Below are the code and all the weights of a small trained network. Each question names an input and a class and asks about switching units off, where a switched-off unit gives its printed mean instead of its output.

import numpy as np


def w(rows, s, z=0):
    codes = np.array(rows[::2]) - 128.0
    scale = np.full(codes.shape[1], s)
    scale[-1] = z or s
    return codes * scale


def norm(h):
    return h / np.sqrt((h * h).mean(-1, keepdims=True) + 1e-5)


def f(y):
    return y / 2 * (1 + np.tanh(0.7978845608 * (y + 0.044715 * y**3)))


def log_softmax(a):
    a = a - a.max(-1, keepdims=True)
    return a - np.log(np.exp(a).sum(-1, keepdims=True))


def net(x, mask):
    res = np.array(x, float).reshape(1, 7) / 4 @ E
    u = 0
    for l in range(3):
        y = f(norm(res) @ A[l][:, :-1].T + A[l][:, -1])
        res = res + np.where(mask[u : u + 7], y, B[l][:, -1]) @ B[l][:, :-1]
        u += 7
    return log_softmax(norm(res)[-1] @ U[:, :-1].T + U[:, -1])


A, B = {}, {}
E = w([
[129,128,128,130,129],'x0',
[166,37,189,122,142],'x1',
[127,129,130,127,128],'x2',
[217,145,72,94,210],'x3',
[127,128,128,123,129],'x4',
[127,128,127,127,128],'x5',
[68,56,8,120,122],'x6',
],0.012)
A[0] = w([
[7,88,167,144,92,37],'0.n0',
[145,141,173,114,150,127],'0.n1',
[68,79,103,141,99,2],'0.n2',
[129,20,170,115,122,103],'0.n3',
[153,23,191,126,146,183],'0.n4',
[55,156,203,127,99,68],'0.n5',
[81,139,207,145,102,107],'0.n6',
],0.019,0.0043)
B[0] = w([
[179,177,167,146,60,240],'0.n0',
[166,153,128,127,119,185],'0.n1',
[142,165,102,135,79,192],'0.n2',
[1,85,179,130,108,223],'0.n3',
[227,81,176,145,83,254],'0.n4',
[129,102,53,146,189,219],'0.n5',
[67,107,86,71,206,224],'0.n6',
],0.026,0.0091)
A[1] = w([
[155,18,70,119,88,71],'1.n0',
[199,218,202,94,173,22],'1.n1',
[147,8,159,109,177,53],'1.n2',
[176,112,192,205,120,43],'1.n3',
[116,3,117,190,155,105],'1.n4',
[30,5,134,149,148,2],'1.n5',
[202,14,165,176,189,73],'1.n6',
],0.016,0.003)
B[1] = w([
[55,109,179,45,193,214],'1.n0',
[70,138,197,178,133,204],'1.n1',
[121,194,72,59,42,241],'1.n2',
[183,109,106,212,157,197],'1.n3',
[96,188,83,92,75,231],'1.n4',
[128,132,107,9,98,219],'1.n5',
[173,167,123,6,159,254],'1.n6',
],0.022,0.0086)
A[2] = w([
[85,140,161,213,152,16],'2.n0',
[234,67,214,103,69,127],'2.n1',
[146,49,37,154,201,71],'2.n2',
[91,7,206,206,80,2],'2.n3',
[107,78,36,123,225,101],'2.n4',
[153,62,132,139,101,78],'2.n5',
[125,200,132,114,178,65],'2.n6',
],0.018,0.0037)
B[2] = w([
[96,97,168,128,49,175],'2.n0',
[143,133,109,216,211,233],'2.n1',
[78,115,67,141,164,208],'2.n2',
[24,110,218,108,100,177],'2.n3',
[115,71,96,181,159,255],'2.n4',
[50,252,170,104,180,132],'2.n5',
[77,119,170,140,116,188],'2.n6',
],0.032,0.0091)
U = w([
[84,74,33,160,194,170],'0',
[78,116,202,165,104,242],'1',
[139,96,123,2,152,115],'2',
[228,130,175,156,213,5],'3',
[173,181,57,185,67,40],'4',
],0.019,0.0023)

Each question gives the input, the list of numbers given to net, and the class t.
The units are the neurons (one row each of A and B). Each row of codes is followed by its name. A weight is (code - 128) times the scale printed after its matrix; where a second scale follows, it is the last column's (A, B and U).
mask holds one flag per neuron, layer by layer. A switched-off neuron (its flag False) gives its mean, the last column of its row in B, instead of its output. The means were averaged over made-up inputs and are rounded, as every weight is.
A unit's drop is (log p(t) with every unit on - log p(t) with that unit switched off) / (log p(t) with every unit on - log p(t) with every unit switched off).
The circuit of an input: a set's keep is (log p(t) with only the set's units on - log p(t) with every unit switched off) / (log p(t) with every unit on - log p(t) with every unit switched off). Starting from the 12 units with the biggest drops (on a tie, the unit counted first), units are removed one at a time, each time the one whose removal leaves the highest keep (on an exact tie, the one counted first), for as long as the keep stays at least 0.8.
units of the circuit, in order: the units of the circuit, biggest drop first
k most important neurons: the k neurons with the biggest drops, biggest first
top k neurons in layer l: the k neurons of layer l with the biggest drops, biggest first
drop of u: that unit's drop, to one decimal
input [3,0,0,2,4,-7,-6], class 1: units of the circuit, in order : [1.n1]
input [7,-1,-5,3,7,6,-1], class 1: 2 most important neurons : [0.n3 0.n5]
input [3,-4,8,5,-6,-5,-8], class 1: 2 most important neurons : [1.n1 0.n4]
input [4,-4,-3,0,3,-7,4], class 4: 4 most important neurons : [0.n5 0.n6 0.n4 1.n6]
input [4,7,-8,4,-4,-4,3], class 2: 2 most important neurons : [0.n3 0.n0]
input [-3,0,-1,-5,1,1,8], class 4: 2 most important neurons : [0.n2 0.n0]
input [6,8,4,7,-5,2,0], class 3: 3 most important neurons : [0.n4 0.n6 2.n1]
input [6,8,-5,0,4,5,4], class 1: top 3 neurons in layer 0 : [0.n3 0.n6 0.n5]
input [3,0,8,-7,-3,2,-8], class 0: 2 most important neurons : [0.n5 0.n6]
input [5,0,1,2,7,1,-2], class 1: 3 most important neurons : [0.n4 1.n1 0.n5]
input [2,0,-2,-1,-3,3,-4], class 0: top 2 neurons in layer 0 : [0.n6 0.n3]
input [-8,1,-1,-2,0,6,7], class 1: 2 most important neurons : [1.n6 1.n2]
input [4,1,1,5,4,8,-1], class 3: top 3 neurons in layer 0 : [0.n3 0.n6 0.n5]
input [-3,8,-7,2,-5,3,0], class 3: units of the circuit, in order : [0.n4]
input [-2,-3,2,7,-7,8,-1], class 1: 4 most important neurons : [0.n5 0.n4 0.n6 0.n3]
input [7,0,2,-2,0,8,-7], class 0: top 3 neurons in layer 0 : [0.n6 0.n3 0.n4]
input [0,4,0,-5,5,3,6], class 1: 2 most important neurons : [0.n3 2.n3]
input [-8,-5,2,-6,0,-1,-1], class 0: top 2 neurons in layer 0 : [0.n5 0.n6]
input [7,-5,3,-6,1,5,-2], class 0: top 2 neurons in layer 0 : [0.n5 0.n6]
input [3,-1,-8,-3,-5,5,1], class 4: units of the circuit, in order : [0.n0]
input [-7,6,5,-3,6,2,2], class 1: 2 most important neurons : [0.n3 0.n0]
input [-6,4,1,-8,2,-4,-5], class 2: drop of 0.n6 : 1.4
input [1,-5,2,-8,8,-7,-6], class 0: drop of 0.n5 : 0.9
input [0,-7,1,7,3,7,-3], class 1: drop of 0.n4 : 0.1
input [3,7,3,4,-7,-1,-7], class 3: drop of 1.n4 : 0.0
input [4,-3,1,-5,-7,-1,-1], class 0: top 2 neurons in layer 0 : [0.n5 0.n6]
input [1,-5,3,-5,-5,-7,-2], class 0: units of the circuit, in order : [0.n5]
